Here is a tiny trained network, its code and every weight. The questions are about switching its units off for an input and a target symbol, where a switched-off unit gives its printed mean instead of its output.

import numpy as np


def w(rows, s, z=0):
    codes = np.array(rows[::2]) - 128.0
    scale = np.full(codes.shape[1], s)
    scale[-1] = z or s
    return codes * scale


def f(y):
    return y / 2 * (1 + np.tanh(0.7978845608 * (y + 0.044715 * y**3)))


def softmax(a):
    e = np.exp(a - a.max(-1, keepdims=True))
    return e / e.sum(-1, keepdims=True)


def log_softmax(a):
    a = a - a.max(-1, keepdims=True)
    return a - np.log(np.exp(a).sum(-1, keepdims=True))


def net(x, mask):
    ids = ['Ωβγζμσφψ'.index(c) for c in x.split()]
    T = len(ids)
    res = E[ids] + P[:T]
    u = 0
    for l in range(3):
        r = res
        for j in range(2):
            rows = slice(2 * j, 2 * j + 2)
            q, k, v = (r @ M[l][rows].T for M in (Q, K, V))
            z = softmax(np.where(np.tri(T) > 0, q @ k.T / 2**0.5, -1e9)) @ v
            o = O[l][rows]
            res = res + np.where(mask[u + j], z, o[:, -1]) @ o[:, :-1]
        u += 2
        y = f(res @ A[l][:, :-1].T + A[l][:, -1])
        res = res + np.where(mask[u : u + 8], y, B[l][:, -1]) @ B[l][:, :-1]
        u += 8
    return log_softmax(res[-1] @ U[:, :-1].T + U[:, -1])


Q, K, V, O, A, B = {}, {}, {}, {}, {}, {}
E = w([
[94,187,170,164,208,158],'Ω',
[138,126,143,144,179,69],'β',
[134,102,129,212,252,79],'γ',
[82,92,91,86,201,157],'ζ',
[121,106,147,137,145,160],'μ',
[155,140,176,25,108,185],'σ',
[144,48,91,170,103,60],'φ',
[137,189,152,188,85,212],'ψ',
],0.022)
P = w([
[138,255,120,123,192,39],'0',
[39,192,199,102,74,99],'1',
[138,218,139,89,154,66],'2',
[123,204,151,97,136,81],'3',
[116,191,158,98,126,100],'4',
[122,182,141,105,139,112],'5',
[127,170,129,111,141,119],'6',
[111,156,157,110,103,133],'7',
[106,140,184,107,71,159],'8',
[114,148,165,104,101,166],'9',
[127,145,167,99,108,178],'10',
],0.0064)
Q[0] = w([
[164,137,33,140,77,222],'0.h0',
[134,162,2,136,180,187],'0.h0',
[109,121,202,102,111,140],'0.h1',
[228,230,108,71,118,94],'0.h1',
],0.0081)
K[0] = w([
[16,179,74,3,130,218],'0.h0',
[78,136,88,153,149,91],'0.h0',
[69,153,69,135,57,243],'0.h1',
[217,222,154,146,67,17],'0.h1',
],0.0045)
V[0] = w([
[200,171,150,125,134,161],'0.h0',
[58,56,69,15,145,97],'0.h0',
[216,98,25,11,218,54],'0.h1',
[3,163,52,100,141,148],'0.h1',
],0.004)
O[0] = w([
[19,109,24,203,135,125,57],'0.h0',
[90,77,177,155,59,146,1],'0.h0',
[2,54,188,103,56,212,104],'0.h1',
[5,100,121,81,201,154,232],'0.h1',
],0.0059,0.00089)
A[0] = w([
[76,107,230,46,64,32,132],'0.n0',
[43,140,122,167,36,92,128],'0.n1',
[119,67,119,124,65,107,62],'0.n2',
[146,2,169,126,107,105,253],'0.n3',
[101,106,79,125,67,88,159],'0.n4',
[121,209,96,148,183,225,177],'0.n5',
[34,42,175,25,230,47,216],'0.n6',
[148,130,127,26,67,85,161],'0.n7',
],0.008,0.0036)
B[0] = w([
[204,217,73,109,204,164,158],'0.n0',
[194,76,110,129,123,161,142],'0.n1',
[144,100,100,154,100,95,146],'0.n2',
[75,124,116,118,188,59,205],'0.n3',
[208,149,198,187,118,50,153],'0.n4',
[56,127,129,130,93,209,229],'0.n5',
[132,116,2,62,165,195,254],'0.n6',
[142,159,137,90,127,64,142],'0.n7',
],0.0061,0.009)
Q[1] = w([
[150,111,103,140,151,120],'1.h0',
[182,74,142,96,205,126],'1.h0',
[162,53,139,158,115,64],'1.h1',
[146,2,79,103,170,114],'1.h1',
],0.0081)
K[1] = w([
[118,67,154,98,141,132],'1.h0',
[183,100,112,152,62,183],'1.h0',
[164,181,156,180,131,69],'1.h1',
[177,123,93,167,168,2],'1.h1',
],0.0087)
V[1] = w([
[99,132,64,143,103,110],'1.h0',
[161,100,99,181,57,205],'1.h0',
[153,108,119,145,154,120],'1.h1',
[95,69,1,146,118,13],'1.h1',
],0.0072)
O[1] = w([
[83,103,253,174,56,247,146],'1.h0',
[160,2,8,149,121,136,92],'1.h0',
[140,175,127,77,177,167,148],'1.h1',
[246,157,210,105,121,186,249],'1.h1',
],0.0066,0.012)
A[1] = w([
[142,198,11,100,82,255,238],'1.n0',
[67,119,163,207,162,13,246],'1.n1',
[45,206,163,190,144,153,171],'1.n2',
[138,114,85,85,101,150,51],'1.n3',
[151,94,116,105,172,127,98],'1.n4',
[77,151,101,230,39,158,18],'1.n5',
[182,68,75,54,239,212,198],'1.n6',
[87,245,200,224,171,103,3],'1.n7',
],0.0073,0.004)
B[1] = w([
[94,105,195,134,62,107,238],'1.n0',
[186,172,118,83,153,255,145],'1.n1',
[134,155,149,231,142,134,210],'1.n2',
[181,98,156,73,147,42,131],'1.n3',
[122,125,92,73,115,114,149],'1.n4',
[129,237,94,121,137,111,155],'1.n5',
[101,106,109,71,104,167,255],'1.n6',
[186,96,55,107,114,143,185],'1.n7',
],0.0089,0.014)
Q[2] = w([
[176,170,108,123,235,84],'2.h0',
[129,154,107,218,179,51],'2.h0',
[109,24,254,153,115,103],'2.h1',
[200,151,52,69,103,223],'2.h1',
],0.0068)
K[2] = w([
[161,80,158,138,254,92],'2.h0',
[124,193,115,231,149,117],'2.h0',
[81,142,139,56,8,198],'2.h1',
[111,120,107,153,124,148],'2.h1',
],0.0079)
V[2] = w([
[184,139,68,96,225,38],'2.h0',
[117,81,148,193,156,195],'2.h0',
[121,126,101,30,161,3],'2.h1',
[119,167,178,176,174,143],'2.h1',
],0.0054)
O[2] = w([
[116,150,98,79,106,185,8],'2.h0',
[170,110,117,145,91,227,130],'2.h0',
[145,132,131,131,79,146,49],'2.h1',
[144,134,108,164,9,181,120],'2.h1',
],0.011,0.013)
A[2] = w([
[158,164,83,112,92,5,96],'2.n0',
[103,167,163,200,85,61,8],'2.n1',
[148,111,165,150,158,177,22],'2.n2',
[171,129,90,96,85,184,182],'2.n3',
[55,65,149,106,182,214,23],'2.n4',
[158,158,184,153,57,108,157],'2.n5',
[196,174,137,199,127,147,3],'2.n6',
[90,86,156,173,166,115,232],'2.n7',
],0.011,0.0047)
B[2] = w([
[103,101,204,191,55,97,158],'2.n0',
[201,228,132,67,134,90,201],'2.n1',
[150,121,132,115,210,94,182],'2.n2',
[101,143,42,108,93,64,177],'2.n3',
[194,166,142,241,147,118,241],'2.n4',
[167,128,60,134,86,195,202],'2.n5',
[53,2,137,68,153,16,246],'2.n6',
[104,87,51,101,38,202,212],'2.n7',
],0.0082,0.014)
U = w([
[29,144,194,76,85,88,69],'Ω',
[125,214,137,161,108,65,75],'β',
[204,193,83,155,183,149,2],'γ',
[100,168,198,207,37,222,243],'ζ',
[66,165,155,172,181,77,144],'μ',
[61,155,123,2,138,182,216],'σ',
[153,156,217,115,207,95,116],'φ',
[178,19,121,128,21,86,89],'ψ',
],0.0071,0.0062)

Each question gives the input, a string of symbols that net reads in full, and the target symbol t.
The units are the heads (2 rows each of Q, K, V and O) and the neurons (one row each of A and B). Each row of codes is followed by its name. A weight is (code - 128) times the scale printed after its matrix; where a second scale follows, it is the last column's (O, A, B and U).
mask holds one flag per unit, layer by layer, with each layer's heads first. A switched-off unit (its flag False) gives its mean, the last column of its rows in O or B, instead of its output. The means were averaged over made-up inputs and are rounded, as every weight is.
A unit's drop is (log p(t) with every unit on - log p(t) with that unit switched off) / (log p(t) with every unit on - log p(t) with every unit switched off).
The circuit of an input: a set's keep is (log p(t) with only the set's units on - log p(t) with every unit switched off) / (log p(t) with every unit on - log p(t) with every unit switched off). Starting from the 12 units with the biggest drops (on a tie, the unit counted first), units are removed one at a time, each time the one whose removal leaves the highest keep (on an exact tie, the one counted first), for as long as the keep stays at least 0.8.
circuit, biggest first: the units of the circuit, biggest drop first
most important unit: the unit with the biggest drop
k most important neurons: the k neurons with the biggest drops, biggest first
k most important neurons of layer l: the k neurons of layer l with the biggest drops, biggest first
which heads matter: for each layer, one digit per head in row order, 1 if its drop is at least 0.15 and else 0, layers parted by /
input ψ ψ ψ φ φ Ω, target μ: most important unit => 1.h1
input ψ Ω μ β Ω ζ, target ζ: 4 most important neurons => (2.n4 2.n6 1.n0 1.n7)
input γ φ φ ζ ψ Ω σ, target ψ: circuit, biggest first => (1.h0 1.n0 0.n3)
input ζ φ Ω φ β φ γ φ φ μ, target φ: circuit, biggest first => (0.n6 2.h1 1.n6 0.h1)
input ζ γ φ, target φ: 3 most important neurons => (0.n6 0.n3 1.n0)
input ψ Ω φ ψ φ σ γ, target γ: circuit, biggest first => (1.n0 2.h0)
input ψ ψ γ μ Ω Ω φ Ω Ω, target μ: circuit, biggest first => (1.h1 1.n2)
input β σ β, target σ: circuit, biggest first => (2.h0 2.n4)
input μ γ ζ φ γ Ω γ μ Ω ψ, target ψ: which heads matter => 01 / 01 / 10
input ψ φ ζ Ω μ φ Ω φ ψ ψ σ, target ψ: circuit, biggest first => (1.h0 1.n0)
input φ ψ μ φ ζ β ψ φ Ω, target ψ: 2 most important neurons => (1.n7 2.n7)
input β β ζ, target ζ: 3 most important neurons of layer 2 => (2.n4 2.n6 2.n2)
input μ ψ ζ, target ψ: circuit, biggest first => (1.n0 1.h0 0.n3)
input φ ψ ζ ζ, target φ: most important unit => 2.n4
input β ψ ζ, target ψ: circuit, biggest first => (1.n0 1.h0)
input β ζ φ γ γ φ φ μ, target φ: 4 most important neurons => (0.n6 1.n6 0.n5 2.n2)
input σ Ω γ φ σ, target Ω: which heads matter => 00 / 01 / 10
input ζ φ μ σ, target φ: which heads matter => 01 / 00 / 11
input ψ φ Ω φ μ γ ζ φ, target φ: which heads matter => 00 / 01 / 01
input β φ ψ ζ σ Ω γ Ω φ σ, target φ: circuit, biggest first => (2.n7)
input φ σ β ζ φ Ω μ μ ψ φ Ω, target ψ: which heads matter => 00 / 01 / 10
input φ ζ Ω ψ φ γ, target ψ: 4 most important neurons => (0.n6 1.n6 1.n0 0.n3)
input μ ψ ζ Ω φ μ Ω μ, target μ: 4 most important neurons => (0.n6 1.n6 2.n5 2.n4)
input ψ ζ ψ μ ζ μ ζ ψ φ ψ γ, target ψ: which heads matter => 10 / 10 / 11
input γ φ μ ζ μ ψ, target ψ: 2 most important neurons => (2.n6 2.n5)
input γ φ μ σ σ Ω μ β, target σ: 2 most important neurons of layer 1 => (1.n0 1.n2)
input Ω ζ Ω ψ β, target ψ: most important unit => 0.n6
input Ω μ μ μ Ω μ φ Ω μ ψ, target β: 4 most important neurons => (1.n5 2.n1 2.n6 0.n5)
input φ ψ ψ γ φ Ω φ φ ψ ζ ζ, target φ: 2 most important neurons of layer 2 => (2.n4 2.n5)
input σ μ φ ψ ζ φ φ Ω μ μ, target μ: 2 most important neurons of layer 1 => (1.n6 1.n0)
